Below are the code and all the weights of a small trained network. Each question names an input and a class and asks about switching units off, where a switched-off unit gives its printed mean instead of its output.

import numpy as np


def w(rows, s, z=0):
    codes = np.array(rows[::2]) - 128.0
    scale = np.full(codes.shape[1], s)
    scale[-1] = z or s
    return codes * scale


def f(y):
    return y / 2 * (1 + np.tanh(0.7978845608 * (y + 0.044715 * y**3)))


def log_softmax(a):
    a = a - a.max(-1, keepdims=True)
    return a - np.log(np.exp(a).sum(-1, keepdims=True))


def net(x, mask):
    res = np.array(x, float).reshape(1, 8) / 4 @ E
    y = f(res @ A[0][:, :-1].T + A[0][:, -1])
    res = res + np.where(mask, y, B[0][:, -1]) @ B[0][:, :-1]
    return log_softmax(res[-1] @ U[:, :-1].T + U[:, -1])


A, B = {}, {}
E = w([
[134,136,130,128,121,122,134,137,123,136,137,133],'x0',
[123,118,130,135,120,137,126,141,135,135,118,125],'x1',
[116,132,130,127,124,130,126,147,119,124,126,148],'x2',
[143,136,129,130,112,137,129,139,139,121,133,116],'x3',
[153,188,118,164,34,171,127,23,53,151,43,198],'x4',
[122,132,130,133,116,124,123,126,129,134,135,114],'x5',
[128,129,129,125,126,125,127,119,127,123,142,134],'x6',
[154,134,38,56,137,164,8,145,117,200,152,133],'x7',
],0.012)
A[0] = w([
[162,168,106,171,47,161,121,58,68,143,62,170,169],'neuron 0',
[118,106,129,113,191,88,121,186,160,103,161,96,228],'neuron 1',
[137,120,145,131,140,103,160,136,141,78,165,127,184],'neuron 2',
[140,127,59,91,133,164,48,140,125,173,151,140,149],'neuron 3',
[97,119,217,169,107,93,227,113,133,76,109,112,255],'neuron 4',
[116,119,136,123,162,105,115,189,161,110,168,113,197],'neuron 5',
[146,150,107,117,96,180,112,100,111,151,113,153,110],'neuron 6',
[157,127,7,53,130,161,2,143,112,195,143,131,164],'neuron 7',
[120,109,204,142,125,111,202,119,127,98,119,129,197],'neuron 8',
[114,151,141,168,117,113,178,102,125,113,117,130,163],'neuron 9',
],0.0096,0.0086)
B[0] = w([
[176,184,141,165,72,211,104,27,103,119,24,176,250],'neuron 0',
[117,30,114,146,228,97,174,240,129,159,209,13,214],'neuron 1',
[94,117,97,145,133,127,167,154,99,146,134,109,174],'neuron 2',
[168,141,149,98,142,114,71,134,163,212,136,106,201],'neuron 3',
[103,105,30,186,102,140,238,148,61,76,133,143,253],'neuron 4',
[116,71,110,129,188,102,149,183,148,153,187,46,193],'neuron 5',
[157,156,156,150,131,146,109,76,116,151,88,143,173],'neuron 6',
[195,126,192,114,173,127,49,121,170,255,142,114,249],'neuron 7',
[106,152,68,174,127,144,191,131,45,114,120,150,207],'neuron 8',
[102,116,107,130,55,145,137,118,113,100,114,150,178],'neuron 9',
],0.0097,0.02)
U = w([
[12,89,73,157,162,79,227,190,76,90,170,65,240],'0',
[144,91,171,2,196,44,79,166,206,180,195,47,91],'1',
[111,174,90,140,6,155,179,70,79,9,55,240,174],'2',
[189,224,215,98,112,158,34,54,135,177,70,169,3],'3',
],0.0055,0.0023)

Each question gives the input, the list of numbers given to net, and the class t.
The units are the neurons (one row each of A and B). Each row of codes is followed by its name. A weight is (code - 128) times the scale printed after its matrix; where a second scale follows, it is the last column's (A, B and U).
mask holds one flag per neuron, in row order. A switched-off neuron (its flag False) gives its mean, the last column of its row in B, instead of its output. The means were averaged over made-up inputs and are rounded, as every weight is.
A unit's drop is (log p(t) with every unit on - log p(t) with that unit switched off) / (log p(t) with every unit on - log p(t) with every unit switched off).
The circuit of an input: a set's keep is (log p(t) with only the set's units on - log p(t) with every unit switched off) / (log p(t) with every unit on - log p(t) with every unit switched off). Starting from all 10 units, units are removed one at a time, each time the one whose removal leaves the highest keep (on an exact tie, the one counted first), for as long as the keep stays at least 0.8.
units of the circuit, in order: the units of the circuit, biggest drop first
top k neurons: the k neurons with the biggest drops, biggest first
drop when u is switched off: that unit's drop, to one decimal
input [5,-3,-4,3,2,2,-7,1], class 3: units of the circuit, in order	neuron 4
input [3,-2,-2,-1,1,6,3,5], class 3: top 2 neurons	neuron 1; neuron 5
input [2,3,5,3,1,-3,-1,-7], class 2: top 2 neurons	neuron 1; neuron 5
input [8,1,1,4,2,-1,-6,0], class 2: top 2 neurons	neuron 7; neuron 3
input [-6,-5,-3,4,-2,-5,-3,1], class 1: top 2 neurons	neuron 4; neuron 8
input [8,-5,5,-3,-2,-6,6,1], class 1: top 2 neurons	neuron 4; neuron 8
input [4,6,-4,3,1,2,1,1], class 3: top 2 neurons	neuron 4; neuron 1
input [1,-2,7,2,1,3,-6,-3], class 2: drop when neuron 5 is switched off	0.1
input [-6,4,-3,-5,-6,8,-2,4], class 1: drop when neuron 5 is switched off	0.0
input [3,-8,-5,6,-7,0,8,1], class 1: drop when neuron 4 is switched off	2.6
input [-8,2,-8,6,1,8,-8,-2], class 2: top 2 neurons	neuron 1; neuron 5
